Below is a small trained network, with its code and all its weights. Each question gives an input and a target symbol and asks what happens when units are switched off, that is, made to give their printed mean instead of their output.

import numpy as np


def w(rows, s, z=0):
    codes = np.array(rows[::2]) - 128.0
    scale = np.full(codes.shape[1], s)
    scale[-1] = z or s
    return codes * scale


def norm(h):
    return h / np.sqrt((h * h).mean(-1, keepdims=True) + 1e-5)


def f(y):
    return np.maximum(y, 0)


def softmax(a):
    e = np.exp(a - a.max(-1, keepdims=True))
    return e / e.sum(-1, keepdims=True)


def log_softmax(a):
    a = a - a.max(-1, keepdims=True)
    return a - np.log(np.exp(a).sum(-1, keepdims=True))


def net(x, mask):
    ids = ['αλμφψω'.index(c) for c in x.split()]
    T = len(ids)
    res = E[ids] + P[:T]
    r = norm(res)
    for j in range(2):
        rows = slice(2 * j, 2 * j + 2)
        q, k, v = (r @ M[0][rows].T for M in (Q, K, V))
        z = softmax(np.where(np.tri(T) > 0, q @ k.T / 2**0.5, -1e9)) @ v
        o = O[0][rows]
        res = res + np.where(mask[j], z, o[:, -1]) @ o[:, :-1]
    y = f(norm(res) @ A[0][:, :-1].T + A[0][:, -1])
    res = res + np.where(mask[2:6], y, B[0][:, -1]) @ B[0][:, :-1]
    return log_softmax(norm(res)[-1] @ U[:, :-1].T + U[:, -1])


Q, K, V, O, A, B = {}, {}, {}, {}, {}, {}
E = w([
[79,242,175,114,200,112],'α',
[94,252,173,162,93,67],'λ',
[162,182,137,113,116,204],'μ',
[36,126,86,170,64,220],'φ',
[102,176,18,109,129,115],'ψ',
[146,127,155,97,19,65],'ω',
],0.013)
P = w([
[216,255,246,80,122,133],'0',
[248,181,190,126,70,126],'1',
[214,152,157,149,71,112],'2',
[153,113,145,144,60,105],'3',
[117,91,133,155,72,102],'4',
[91,82,141,163,89,94],'5',
[87,88,156,170,98,92],'6',
],0.0048)
Q[0] = w([
[155,138,73,105,121,164],'head 1',
[146,201,126,146,52,114],'head 1',
[217,18,138,122,156,115],'head 2',
[106,134,216,145,255,115],'head 2',
],0.0087)
K[0] = w([
[89,149,89,100,175,63],'head 1',
[198,63,77,157,46,1],'head 1',
[227,254,206,51,47,233],'head 2',
[139,242,125,193,222,190],'head 2',
],0.0078)
V[0] = w([
[189,209,157,254,153,172],'head 1',
[98,102,118,164,170,224],'head 1',
[132,127,207,119,173,106],'head 2',
[171,117,246,64,75,191],'head 2',
],0.0066)
O[0] = w([
[80,55,170,94,59,163,134],'head 1',
[78,161,124,146,68,166,2],'head 1',
[1,162,94,93,117,58,98],'head 2',
[86,74,95,178,203,181,172],'head 2',
],0.0086,0.007)
A[0] = w([
[57,127,81,136,222,187,108],'neuron 1',
[159,141,109,109,139,37,186],'neuron 2',
[221,14,216,168,128,52,98],'neuron 3',
[2,116,8,174,99,178,247],'neuron 4',
],0.0066,0.0013)
B[0] = w([
[200,2,109,51,130,154,158],'neuron 1',
[157,167,86,181,121,55,228],'neuron 2',
[81,181,23,185,188,239,253],'neuron 3',
[125,126,84,110,114,38,178],'neuron 4',
],0.009,0.0068)
U = w([
[66,135,177,91,158,112,85],'α',
[229,154,214,219,38,105,115],'λ',
[156,126,170,60,167,242,61],'μ',
[90,34,153,124,58,158,251],'φ',
[176,108,38,134,190,92,228],'ψ',
[2,163,53,178,106,238,35],'ω',
],0.0068,0.0021)

Each question gives the input, a string of symbols that net reads in full, and the target symbol t.
The units are the heads (2 rows each of Q, K, V and O) and the neurons (one row each of A and B). Each row of codes is followed by its name. A weight is (code - 128) times the scale printed after its matrix; where a second scale follows, it is the last column's (O, A, B and U).
mask holds one flag per unit, heads first, then neurons. A switched-off unit (its flag False) gives its mean, the last column of its rows in O or B, instead of its output. The means were averaged over made-up inputs and are rounded, as every weight is.
A unit's drop is (log p(t) with every unit on - log p(t) with that unit switched off) / (log p(t) with every unit on - log p(t) with every unit switched off).
The circuit of an input: a set's keep is (log p(t) with only the set's units on - log p(t) with every unit switched off) / (log p(t) with every unit on - log p(t) with every unit switched off). Starting from all 6 units, units are removed one at a time, each time the one whose removal leaves the highest keep (on an exact tie, the one counted first), for as long as the keep stays at least 0.8.
units of the circuit, in order: the units of the circuit, biggest drop first
k most important neurons: the k neurons with the biggest drops, biggest first
heads that matter: for each layer, one digit per head in row order, 1 if its drop is at least 0.15 and else 0, layers parted by /
drop of u: that unit's drop, to one decimal
input λ μ φ α, target α: most important neuron : neuron 3
input α μ ψ μ ω ω φ, target ψ: heads that matter : 00
input ψ λ φ, target φ: units of the circuit, in order : neuron 3; head 1
input α ψ φ, target λ: heads that matter : 01
input α α ψ ψ ψ α, target λ: heads that matter : 01
input μ ψ ψ, target λ: heads that matter : 01
input λ α μ α μ ψ ω, target ω: heads that matter : 00
input μ λ α μ, target φ: heads that matter : 11
input φ λ α μ, target φ: units of the circuit, in order : head 1; neuron 3
input μ ψ ω ψ ψ λ, target λ: drop of head 2 : 0.6
input μ μ μ μ μ ψ ψ, target λ: drop of head 2 : 0.8
input φ φ ψ α λ, target λ: drop of head 1 : 0.1
